Below are the code and all the weights of a small trained network. Each question names an input and a class and asks about switching units off, where a switched-off unit gives its printed mean instead of its output.

import numpy as np


def w(rows, s, z=0):
    codes = np.array(rows[::2]) - 128.0
    scale = np.full(codes.shape[1], s)
    scale[-1] = z or s
    return codes * scale


def norm(h):
    return h / np.sqrt((h * h).mean(-1, keepdims=True) + 1e-5)


def f(y):
    return y / 2 * (1 + np.tanh(0.7978845608 * (y + 0.044715 * y**3)))


def log_softmax(a):
    a = a - a.max(-1, keepdims=True)
    return a - np.log(np.exp(a).sum(-1, keepdims=True))


def net(x, mask):
    res = np.array(x, float).reshape(1, 6) / 4 @ E
    u = 0
    for l in range(3):
        y = f(norm(res) @ A[l][:, :-1].T + A[l][:, -1])
        res = res + np.where(mask[u : u + 5], y, B[l][:, -1]) @ B[l][:, :-1]
        u += 5
    return log_softmax(norm(res)[-1] @ U[:, :-1].T + U[:, -1])


A, B = {}, {}
E = w([
[103,142,134,139,124,120,139,145],'x0',
[243,220,192,137,123,176,230,115],'x1',
[120,71,234,147,47,125,110,115],'x2',
[254,71,196,73,179,112,67,228],'x3',
[185,78,94,150,72,38,187,97],'x4',
[128,111,129,100,122,135,142,123],'x5',
],0.0086)
A[0] = w([
[56,167,207,80,147,198,66,126,32],'0.n1',
[125,79,255,156,43,68,83,63,2],'0.n2',
[115,134,13,70,233,119,234,178,68],'0.n3',
[165,18,133,191,47,18,185,133,78],'0.n4',
[84,11,101,151,148,135,58,99,82],'0.n5',
],0.007,0.0057)
B[0] = w([
[113,125,124,176,130,142,28,64,169],'0.n1',
[151,70,74,208,203,233,183,139,188],'0.n2',
[174,119,55,246,111,159,79,121,191],'0.n3',
[167,149,80,134,125,56,59,51,255],'0.n4',
[145,121,146,100,216,112,222,153,210],'0.n5',
],0.011,0.0047)
A[1] = w([
[32,52,99,91,164,53,122,209,40],'1.n1',
[110,38,236,194,99,174,171,72,2],'1.n2',
[126,2,198,178,69,154,136,97,65],'1.n3',
[41,150,82,139,49,157,155,20,71],'1.n4',
[191,216,186,107,80,172,160,112,157],'1.n5',
],0.0087,0.004)
B[1] = w([
[122,151,159,66,152,73,254,140,214],'1.n1',
[157,186,101,239,185,204,173,200,182],'1.n2',
[149,204,122,191,126,157,99,187,185],'1.n3',
[131,113,119,35,84,102,90,238,254],'1.n4',
[91,80,159,66,143,61,184,74,227],'1.n5',
],0.012,0.0049)
A[2] = w([
[84,55,24,196,183,153,213,152,123],'2.n1',
[29,161,193,88,212,255,63,63,77],'2.n2',
[40,166,88,57,25,116,99,11,3],'2.n3',
[137,153,136,114,102,183,74,173,119],'2.n4',
[220,156,15,126,149,147,102,219,136],'2.n5',
],0.0076,0.0048)
B[2] = w([
[111,210,212,123,247,211,159,107,204],'2.n1',
[95,94,32,120,107,95,27,25,184],'2.n2',
[134,84,116,143,134,140,88,209,150],'2.n3',
[73,108,126,143,68,117,165,191,149],'2.n4',
[161,70,164,190,58,175,106,201,255],'2.n5',
],0.011,0.0061)
U = w([
[172,183,122,240,186,246,148,206,37],'0',
[82,187,203,48,183,69,254,58,116],'1',
[164,127,205,59,64,106,90,222,254],'2',
[128,115,59,173,57,62,20,15,74],'3',
],0.0095,0.005)

Each question gives the input, the list of numbers given to net, and the class t.
The units are the neurons (one row each of A and B). Each row of codes is followed by its name. A weight is (code - 128) times the scale printed after its matrix; where a second scale follows, it is the last column's (A, B and U).
mask holds one flag per neuron, layer by layer. A switched-off neuron (its flag False) gives its mean, the last column of its row in B, instead of its output. The means were averaged over made-up inputs and are rounded, as every weight is.
A unit's drop is (log p(t) with every unit on - log p(t) with that unit switched off) / (log p(t) with every unit on - log p(t) with every unit switched off).
The circuit of an input: a set's keep is (log p(t) with only the set's units on - log p(t) with every unit switched off) / (log p(t) with every unit on - log p(t) with every unit switched off). Starting from the 12 units with the biggest drops (on a tie, the unit counted first), units are removed one at a time, each time the one whose removal leaves the highest keep (on an exact tie, the one counted first), for as long as the keep stays at least 0.8.
circuit, biggest first: the units of the circuit, biggest drop first
unit that matters most: the unit with the biggest drop
top k neurons: the k neurons with the biggest drops, biggest first
k most important neurons of layer l: the k neurons of layer l with the biggest drops, biggest first
input [2,-7,7,-5,-6,-7], class 0: circuit, biggest first : 0.n4, 1.n2
input [6,-3,6,3,-8,1], class 3: unit that matters most : 2.n2
input [-8,-7,4,1,-7,3], class 1: circuit, biggest first : 0.n5, 1.n1
input [7,6,-6,-7,-4,1], class 2: circuit, biggest first : 1.n4, 0.n5
input [5,-7,7,2,-3,7], class 0: circuit, biggest first : 0.n2, 1.n2
input [1,-4,-6,5,-7,-5], class 3: 3 most important neurons of layer 1 : 1.n4, 1.n2, 1.n3
input [-7,7,4,7,-4,0], class 1: circuit, biggest first : 1.n5, 2.n5
input [1,7,-2,4,8,-6], class 3: circuit, biggest first : 2.n1, 0.n4
input [-3,6,7,4,2,8], class 0: top 3 neurons : 0.n2, 1.n2, 1.n3
input [-3,-5,-3,-6,-3,3], class 2: 2 most important neurons of layer 1 : 1.n4, 1.n5
input [-5,-6,-1,2,-7,0], class 3: 2 most important neurons of layer 1 : 1.n4, 1.n5
input [-2,-8,0,-6,4,-3], class 1: top 2 neurons : 0.n5, 1.n1
input [-5,-8,-8,-2,3,0], class 0: top 2 neurons : 0.n3, 1.n5
input [5,-6,-6,-4,1,2], class 0: circuit, biggest first : 2.n1
input [0,6,-1,2,-7,-2], class 3: top 3 neurons : 2.n2, 0.n1, 1.n1
input [6,3,-1,-2,1,-8], class 1: 2 most important neurons of layer 0 : 0.n4, 0.n1
input [7,1,-3,-2,4,-3], class 3: top 4 neurons : 0.n5, 0.n2, 1.n2, 0.n3
input [4,-3,2,2,-4,-2], class 3: circuit, biggest first : 2.n2, 1.n4
input [4,1,-4,2,-6,1], class 3: circuit, biggest first : 2.n2, 0.n1
input [-2,-6,6,1,1,4], class 0: circuit, biggest first : 0.n2
input [1,6,7,-8,1,2], class 2: 2 most important neurons of layer 0 : 0.n5, 0.n3
input [-1,-4,1,1,4,-6], class 1: 2 most important neurons of layer 0 : 0.n5, 0.n3
input [-4,-8,-7,-1,4,7], class 1: top 2 neurons : 1.n1, 0.n5
input [1,0,5,-7,0,-4], class 2: 2 most important neurons of layer 0 : 0.n5, 0.n3
input [1,-4,-6,-2,5,-1], class 0: top 2 neurons : 0.n3, 2.n1
